Here is a tiny trained network, its code and every weight. The questions are about switching its units off for an input and a target symbol, where a switched-off unit gives its printed mean instead of its output.

import numpy as np


def w(rows, s, z=0):
    codes = np.array(rows[::2]) - 128.0
    scale = np.full(codes.shape[1], s)
    scale[-1] = z or s
    return codes * scale


def f(y):
    return np.maximum(y, 0)


def softmax(a):
    e = np.exp(a - a.max(-1, keepdims=True))
    return e / e.sum(-1, keepdims=True)


def log_softmax(a):
    a = a - a.max(-1, keepdims=True)
    return a - np.log(np.exp(a).sum(-1, keepdims=True))


def net(x, mask):
    ids = ['αβγεζηθλμξστφ'.index(c) for c in x.split()]
    T = len(ids)
    res = E[ids] + P[:T]
    u = 0
    for l in range(2):
        r = res
        for j in range(2):
            rows = slice(2 * j, 2 * j + 2)
            q, k, v = (r @ M[l][rows].T for M in (Q, K, V))
            z = softmax(np.where(np.tri(T) > 0, q @ k.T / 2**0.5, -1e9)) @ v
            o = O[l][rows]
            res = res + np.where(mask[u + j], z, o[:, -1]) @ o[:, :-1]
        u += 2
        y = f(res @ A[l][:, :-1].T + A[l][:, -1])
        res = res + np.where(mask[u : u + 12], y, B[l][:, -1]) @ B[l][:, :-1]
        u += 12
    return log_softmax(res[-1] @ U[:, :-1].T + U[:, -1])


Q, K, V, O, A, B = {}, {}, {}, {}, {}, {}
E = w([
[48,99,107],'α',
[111,89,106],'β',
[117,95,78],'γ',
[97,43,83],'ε',
[82,220,34],'ζ',
[124,254,149],'η',
[172,26,52],'θ',
[114,104,107],'λ',
[36,251,153],'μ',
[86,41,120],'ξ',
[140,60,55],'σ',
[19,170,37],'τ',
[95,75,137],'φ',
],0.0089)
P = w([
[121,137,145],'0',
[107,156,114],'1',
[98,165,99],'2',
[88,173,83],'3',
[94,182,24],'4',
[58,176,116],'5',
[26,167,204],'6',
[70,199,1],'7',
[37,192,101],'8',
[32,188,118],'9',
],0.0046)
Q[0] = w([
[253,70,158],'L0H0',
[61,199,35],'L0H0',
[166,60,182],'L0H1',
[143,73,130],'L0H1',
],0.0074)
K[0] = w([
[207,33,191],'L0H0',
[59,168,77],'L0H0',
[218,59,134],'L0H1',
[146,1,79],'L0H1',
],0.0072)
V[0] = w([
[19,225,37],'L0H0',
[75,66,125],'L0H0',
[140,23,104],'L0H1',
[254,23,158],'L0H1',
],0.0044)
O[0] = w([
[49,214,89,254],'L0H0',
[3,31,98,152],'L0H0',
[141,120,99,117],'L0H1',
[241,69,99,31],'L0H1',
],0.0049,0.005)
A[0] = w([
[92,197,177,227],'L0N0',
[40,220,1,254],'L0N1',
[94,240,172,134],'L0N2',
[205,190,116,180],'L0N3',
[184,142,26,163],'L0N4',
[82,240,138,172],'L0N5',
[161,253,180,181],'L0N6',
[210,100,105,157],'L0N7',
[125,234,94,168],'L0N8',
[83,81,18,221],'L0N9',
[201,92,140,159],'L0N10',
[91,91,6,213],'L0N11',
],0.0051,0.0055)
B[0] = w([
[45,193,172,182],'L0N0',
[98,139,231,248],'L0N1',
[144,190,175,158],'L0N2',
[221,173,103,132],'L0N3',
[164,158,253,138],'L0N4',
[85,199,172,180],'L0N5',
[135,223,175,147],'L0N6',
[198,148,197,129],'L0N7',
[125,166,186,166],'L0N8',
[87,73,211,194],'L0N9',
[166,172,177,129],'L0N10',
[93,60,248,191],'L0N11',
],0.0049,0.015)
Q[1] = w([
[251,119,24],'L1H0',
[6,223,243],'L1H0',
[188,195,39],'L1H1',
[99,253,82],'L1H1',
],0.0065)
K[1] = w([
[197,25,3],'L1H0',
[83,146,246],'L1H0',
[252,93,84],'L1H1',
[148,95,11],'L1H1',
],0.0058)
V[1] = w([
[143,25,129],'L1H0',
[204,254,145],'L1H0',
[152,83,94],'L1H1',
[75,200,145],'L1H1',
],0.0066)
O[1] = w([
[91,27,3,3],'L1H0',
[224,254,139,190],'L1H0',
[151,69,115,41],'L1H1',
[98,171,194,245],'L1H1',
],0.0064,0.015)
A[1] = w([
[191,83,154,239],'L1N0',
[117,2,120,232],'L1N1',
[150,175,141,135],'L1N2',
[34,59,109,165],'L1N3',
[146,3,138,182],'L1N4',
[179,202,114,117],'L1N5',
[162,187,123,64],'L1N6',
[49,112,189,227],'L1N7',
[36,54,113,151],'L1N8',
[198,80,168,239],'L1N9',
[71,148,195,221],'L1N10',
[62,123,196,252],'L1N11',
],0.0081,0.0033)
B[1] = w([
[223,36,61,129],'L1N0',
[81,92,240,137],'L1N1',
[162,105,155,180],'L1N2',
[4,116,135,142],'L1N3',
[175,87,210,134],'L1N4',
[98,3,198,168],'L1N5',
[120,41,158,164],'L1N6',
[175,173,26,224],'L1N7',
[15,87,130,142],'L1N8',
[233,18,37,130],'L1N9',
[169,127,65,253],'L1N10',
[179,159,82,238],'L1N11',
],0.0062,0.034)
U = w([
[52,163,37,126],'α',
[138,125,113,95],'β',
[200,54,155,150],'γ',
[148,92,160,107],'ε',
[207,156,158,145],'ζ',
[123,118,145,100],'η',
[148,120,160,3],'θ',
[197,213,1,200],'λ',
[217,117,251,133],'μ',
[99,124,166,71],'ξ',
[84,111,195,92],'σ',
[74,114,202,100],'τ',
[128,124,141,71],'φ',
],0.006,0.0043)

Each question gives the input, a string of symbols that net reads in full, and the target symbol t.
The units are the heads (2 rows each of Q, K, V and O) and the neurons (one row each of A and B). Each row of codes is followed by its name. A weight is (code - 128) times the scale printed after its matrix; where a second scale follows, it is the last column's (O, A, B and U).
mask holds one flag per unit, layer by layer, with each layer's heads first. A switched-off unit (its flag False) gives its mean, the last column of its rows in O or B, instead of its output. The means were averaged over made-up inputs and are rounded, as every weight is.
A unit's drop is (log p(t) with every unit on - log p(t) with that unit switched off) / (log p(t) with every unit on - log p(t) with every unit switched off).
The circuit of an input: a set's keep is (log p(t) with only the set's units on - log p(t) with every unit switched off) / (log p(t) with every unit on - log p(t) with every unit switched off). Starting from the 12 units with the biggest drops (on a tie, the unit counted first), units are removed one at a time, each time the one whose removal leaves the highest keep (on an exact tie, the one counted first), for as long as the keep stays at least 0.8.
units of the circuit, in order: the units of the circuit, biggest drop first
unit that matters most: the unit with the biggest drop
k most important neurons: the k neurons with the biggest drops, biggest first
top k neurons in layer l: the k neurons of layer l with the biggest drops, biggest first
drop of u: that unit's drop, to one decimal
input θ η γ μ α ζ, target μ: unit that matters most	L1H0
input ε α μ τ, target μ: top 2 neurons in layer 0	L0N6, L0N2
input α τ ε θ θ τ σ, target λ: units of the circuit, in order	L1N5, L1H0, L1N6
input ξ η ξ β α τ ε, target λ: top 2 neurons in layer 0	L0N1, L0N11
input μ η τ θ, target μ: top 2 neurons in layer 1	L1N7, L1N5
input α α ξ λ θ α α ε φ τ, target λ: top 2 neurons in layer 1	L1N7, L1N5
input α γ φ α ε μ, target μ: 2 most important neurons	L1N5, L0N6
input ξ τ τ τ ε η μ τ λ, target μ: 3 most important neurons	L1N5, L0N6, L0N2
input ξ τ η, target μ: 3 most important neurons	L0N6, L1N5, L0N2
input η ξ ξ, target μ: 2 most important neurons	L1N7, L0N6
input γ σ ε ε ε α α η θ, target μ: 2 most important neurons	L1N7, L0N6
input α ξ β τ α μ ζ, target μ: 3 most important neurons	L1N5, L0N6, L0N2
input μ η β, target μ: 2 most important neurons	L1N5, L0N6
input τ μ θ σ α, target μ: top neuron in layer 1	L1N5
input ε σ θ, target γ: top 2 neurons in layer 1	L1N9, L1N0
input λ α α τ φ γ, target λ: 2 most important neurons	L1N5, L1N6
input τ α η τ τ ε τ φ, target λ: top 3 neurons in layer 0	L0N1, L0N11, L0N9
input η γ α α ε, target μ: 2 most important neurons	L0N6, L1N7
input ξ ε σ ξ, target τ: drop of L1H1	0.2
input η ξ η φ, target μ: drop of L1N7	0.2
input γ α φ ζ α η η ε σ, target μ: drop of L0N0	0.1
input θ α ξ ε τ ξ τ, target λ: unit that matters most	L1N7
